Below is a small trained network, with its code and all its weights. Each question gives an input and a target symbol and asks what happens when units are switched off, that is, made to give their printed mean instead of their output.

import numpy as np


def w(rows, s, z=0):
    codes = np.array(rows[::2]) - 128.0
    scale = np.full(codes.shape[1], s)
    scale[-1] = z or s
    return codes * scale


def f(y):
    return y / 2 * (1 + np.tanh(0.7978845608 * (y + 0.044715 * y**3)))


def softmax(a):
    e = np.exp(a - a.max(-1, keepdims=True))
    return e / e.sum(-1, keepdims=True)


def log_softmax(a):
    a = a - a.max(-1, keepdims=True)
    return a - np.log(np.exp(a).sum(-1, keepdims=True))


def net(x, mask):
    ids = ['Δαεητφψ'.index(c) for c in x.split()]
    T = len(ids)
    res = E[ids] + P[:T]
    u = 0
    for l in range(2):
        r = res
        for j in range(2):
            rows = slice(4 * j, 4 * j + 4)
            q, k, v = (r @ M[l][rows].T for M in (Q, K, V))
            z = softmax(np.where(np.tri(T) > 0, q @ k.T / 4**0.5, -1e9)) @ v
            o = O[l][rows]
            res = res + np.where(mask[u + j], z, o[:, -1]) @ o[:, :-1]
        u += 2
        y = f(res @ A[l][:, :-1].T + A[l][:, -1])
        res = res + np.where(mask[u : u + 12], y, B[l][:, -1]) @ B[l][:, :-1]
        u += 12
    return log_softmax(res[-1] @ U[:, :-1].T + U[:, -1])


Q, K, V, O, A, B = {}, {}, {}, {}, {}, {}
E = w([
[232,188,243,45,89,184,87],'Δ',
[109,107,163,43,144,134,116],'α',
[118,86,220,28,124,133,92],'ε',
[165,58,134,126,165,156,254],'η',
[167,221,27,99,111,99,93],'τ',
[173,199,229,153,124,171,251],'φ',
[6,126,92,217,126,162,158],'ψ',
],0.014)
P = w([
[237,109,102,255,161,186,49],'0',
[178,110,149,169,153,81,66],'1',
[149,117,156,138,131,69,76],'2',
[194,71,135,169,105,82,131],'3',
[143,90,137,125,91,134,128],'4',
[160,77,123,126,78,136,161],'5',
[117,98,129,86,66,155,163],'6',
[130,90,124,84,50,175,175],'7',
[167,70,127,85,37,180,169],'8',
],0.009)
Q[0] = w([
[106,99,159,119,160,139,143],'0.h1',
[208,203,96,224,148,98,87],'0.h1',
[121,114,76,173,62,171,80],'0.h1',
[181,89,127,44,159,130,131],'0.h1',
[130,87,163,86,45,95,180],'0.h2',
[100,180,130,118,197,75,121],'0.h2',
[79,2,109,81,65,253,71],'0.h2',
[147,179,120,115,106,162,79],'0.h2',
],0.0094)
K[0] = w([
[98,84,172,151,102,172,183],'0.h1',
[195,178,105,116,207,108,79],'0.h1',
[136,177,102,116,168,51,129],'0.h1',
[119,146,113,2,98,117,203],'0.h1',
[135,177,91,125,19,176,202],'0.h2',
[222,152,150,158,173,211,113],'0.h2',
[96,106,123,69,121,129,191],'0.h2',
[129,96,94,94,169,106,122],'0.h2',
],0.0091)
V[0] = w([
[135,194,81,133,90,68,204],'0.h1',
[125,203,102,151,190,80,150],'0.h1',
[125,15,82,88,157,160,190],'0.h1',
[25,3,92,213,129,158,117],'0.h1',
[183,230,48,86,189,133,96],'0.h2',
[154,176,79,119,180,85,193],'0.h2',
[95,224,63,212,200,76,157],'0.h2',
[99,39,34,151,102,136,135],'0.h2',
],0.0069)
O[0] = w([
[81,183,169,115,93,164,144,72],'0.h1',
[137,106,116,53,204,222,155,31],'0.h1',
[94,82,45,90,176,9,87,176],'0.h1',
[218,163,184,143,112,150,192,4],'0.h1',
[135,140,72,133,190,172,191,58],'0.h2',
[79,179,114,74,172,165,184,112],'0.h2',
[105,178,205,71,174,113,76,10],'0.h2',
[152,203,128,148,107,3,121,38],'0.h2',
],0.0068,0.0026)
A[0] = w([
[164,189,133,131,73,121,87,83],'0.n1',
[152,102,169,120,97,139,96,119],'0.n2',
[88,134,111,95,118,169,139,143],'0.n3',
[102,119,152,82,147,76,109,109],'0.n4',
[109,123,117,119,152,137,81,95],'0.n5',
[178,101,77,84,128,184,91,212],'0.n6',
[95,88,93,85,177,66,175,226],'0.n7',
[75,10,114,112,163,132,106,120],'0.n8',
[56,115,84,171,158,91,93,117],'0.n9',
[159,162,145,128,170,135,174,102],'0.n10',
[111,120,106,185,137,130,91,252],'0.n11',
[85,149,181,137,128,148,143,119],'0.n12',
],0.011,0.0033)
B[0] = w([
[72,137,162,88,179,143,132,162],'0.n1',
[143,146,184,248,172,145,134,215],'0.n2',
[169,78,191,179,110,83,140,158],'0.n3',
[233,41,129,105,70,155,110,155],'0.n4',
[153,149,81,85,159,64,162,126],'0.n5',
[60,168,164,37,160,65,96,245],'0.n6',
[172,81,209,106,100,110,42,223],'0.n7',
[84,97,123,124,103,2,70,254],'0.n8',
[136,220,189,237,66,84,29,135],'0.n9',
[125,159,104,220,141,120,155,169],'0.n10',
[160,199,183,88,173,56,120,173],'0.n11',
[168,141,96,248,120,109,95,163],'0.n12',
],0.007,0.0054)
Q[1] = w([
[96,174,127,77,43,155,112],'1.h1',
[119,55,191,120,1,30,115],'1.h1',
[151,214,152,98,243,123,94],'1.h1',
[175,120,111,72,118,58,150],'1.h1',
[145,159,91,179,148,55,160],'1.h2',
[134,124,78,200,162,159,149],'1.h2',
[38,188,166,108,8,96,182],'1.h2',
[159,155,164,79,65,153,104],'1.h2',
],0.0082)
K[1] = w([
[122,123,148,73,118,182,106],'1.h1',
[101,156,134,116,13,110,200],'1.h1',
[176,161,154,125,169,133,121],'1.h1',
[143,171,59,92,101,146,160],'1.h1',
[125,155,170,123,120,118,133],'1.h2',
[166,172,255,137,166,139,130],'1.h2',
[132,132,164,87,91,144,165],'1.h2',
[79,63,119,184,145,166,205],'1.h2',
],0.0083)
V[1] = w([
[111,91,162,254,109,137,89],'1.h1',
[187,10,119,237,222,94,220],'1.h1',
[3,157,134,178,73,89,165],'1.h1',
[86,60,179,151,148,86,73],'1.h1',
[203,241,211,174,120,170,128],'1.h2',
[117,219,159,80,36,129,136],'1.h2',
[192,185,159,92,210,124,71],'1.h2',
[160,85,36,157,122,165,224],'1.h2',
],0.006)
O[1] = w([
[126,175,185,170,78,180,32,212],'1.h1',
[45,154,99,48,2,109,35,174],'1.h1',
[160,184,184,80,243,210,30,130],'1.h1',
[216,152,90,140,83,134,93,214],'1.h1',
[109,120,154,140,136,189,62,149],'1.h2',
[148,122,119,131,240,57,119,94],'1.h2',
[166,142,137,47,149,121,183,192],'1.h2',
[143,93,12,186,130,134,181,3],'1.h2',
],0.0071,0.0072)
A[1] = w([
[141,51,168,140,151,80,129,51],'1.n1',
[151,83,121,80,201,52,151,72],'1.n2',
[155,76,45,165,102,90,117,3],'1.n3',
[93,71,130,113,112,146,115,154],'1.n4',
[100,165,95,54,172,2,90,92],'1.n5',
[101,105,137,153,113,154,118,154],'1.n6',
[114,170,74,182,173,119,160,18],'1.n7',
[98,108,97,133,87,152,155,143],'1.n8',
[148,108,88,179,99,59,115,11],'1.n9',
[159,171,146,151,109,126,142,20],'1.n10',
[71,114,102,84,191,105,246,61],'1.n11',
[173,124,98,106,119,83,59,224],'1.n12',
],0.0088,0.0038)
B[1] = w([
[92,159,85,170,118,94,186,189],'1.n1',
[155,111,127,139,69,162,155,184],'1.n2',
[212,118,118,136,76,125,119,140],'1.n3',
[125,180,133,47,120,117,184,165],'1.n4',
[89,140,60,190,131,175,138,243],'1.n5',
[154,188,143,103,138,178,90,154],'1.n6',
[147,198,156,101,111,110,145,130],'1.n7',
[2,93,127,156,122,123,196,129],'1.n8',
[134,94,31,132,124,109,44,156],'1.n9',
[105,147,104,205,66,64,79,145],'1.n10',
[122,82,116,145,66,95,58,165],'1.n11',
[130,145,133,126,198,178,198,251],'1.n12',
],0.0075,0.012)
U = w([
[204,105,175,23,147,179,139,180],'Δ',
[117,84,152,175,156,107,160,160],'α',
[212,176,80,72,67,140,120,5],'ε',
[48,179,161,87,84,93,193,75],'η',
[161,254,58,98,204,155,187,255],'τ',
[112,71,111,142,140,230,118,89],'φ',
[113,145,117,199,204,41,47,171],'ψ',
],0.0057,0.0035)

Each question gives the input, a string of symbols that net reads in full, and the target symbol t.
The units are the heads (4 rows each of Q, K, V and O) and the neurons (one row each of A and B). Each row of codes is followed by its name. A weight is (code - 128) times the scale printed after its matrix; where a second scale follows, it is the last column's (O, A, B and U).
mask holds one flag per unit, layer by layer, with each layer's heads first. A switched-off unit (its flag False) gives its mean, the last column of its rows in O or B, instead of its output. The means were averaged over made-up inputs and are rounded, as every weight is.
A unit's drop is (log p(t) with every unit on - log p(t) with that unit switched off) / (log p(t) with every unit on - log p(t) with every unit switched off).
The circuit of an input: a set's keep is (log p(t) with only the set's units on - log p(t) with every unit switched off) / (log p(t) with every unit on - log p(t) with every unit switched off). Starting from the 12 units with the biggest drops (on a tie, the unit counted first), units are removed one at a time, each time the one whose removal leaves the highest keep (on an exact tie, the one counted first), for as long as the keep stays at least 0.8.
units of the circuit, in order: the units of the circuit, biggest drop first
unit that matters most: the unit with the biggest drop
top k neurons: the k neurons with the biggest drops, biggest first
top k neurons in layer l: the k neurons of layer l with the biggest drops, biggest first
heads that matter: for each layer, one digit per head in row order, 1 if its drop is at least 0.15 and else 0, layers parted by /
input φ η α η φ φ α ε, target η: units of the circuit, in order	[0.n8; 1.n4; 1.h1; 0.n6]
input η Δ η φ η, target η: heads that matter	00 / 10
input ε ψ ε, target Δ: units of the circuit, in order	[1.h1; 0.n4; 0.n9]
input ε φ ψ ε ψ α ε η α, target ε: units of the circuit, in order	[0.h2; 0.h1; 0.n4; 1.h1]
input φ τ φ, target φ: unit that matters most	0.h1
input ψ φ φ, target ψ: heads that matter	01 / 00
input η η η η, target ε: units of the circuit, in order	[1.h1; 0.h1; 1.n3; 1.h2]
input Δ α α, target τ: top 2 neurons in layer 0	[0.n6; 0.n8]
input τ ψ Δ φ τ ε α ε α, target ψ: units of the circuit, in order	[0.h1; 0.n8]
input Δ φ α φ, target Δ: units of the circuit, in order	[1.n5; 1.n1; 0.n8]
input Δ α Δ ε ε ε, target ψ: heads that matter	11 / 00
input ε η α ε, target ε: heads that matter	10 / 10
input η Δ η τ ε, target α: heads that matter	10 / 10
input ε Δ φ τ, target τ: top neuron	[0.n6]
input ε Δ ψ Δ τ α ε, target α: top 2 neurons	[0.n2; 0.n7]
input ε φ φ, target ε: top 2 neurons	[0.n2; 0.n8]
input τ α φ ψ ψ η ψ φ, target ψ: heads that matter	01 / 01
input Δ ε ε φ φ φ α ψ ψ, target ψ: heads that matter	01 / 01
input ε ε ε α, target ψ: heads that matter	11 / 10
input Δ τ η φ ε φ Δ ψ, target ψ: top neuron	[0.n9]
input Δ φ φ, target Δ: heads that matter	11 / 01
input ψ η η, target Δ: heads that matter	01 / 01
input Δ φ ε ψ α, target Δ: heads that matter	10 / 10
input η ψ α, target Δ: top 3 neurons	[0.n4; 0.n7; 1.n5]
input ε φ Δ ε, target η: top 3 neurons	[0.n8; 1.n4; 0.n6]
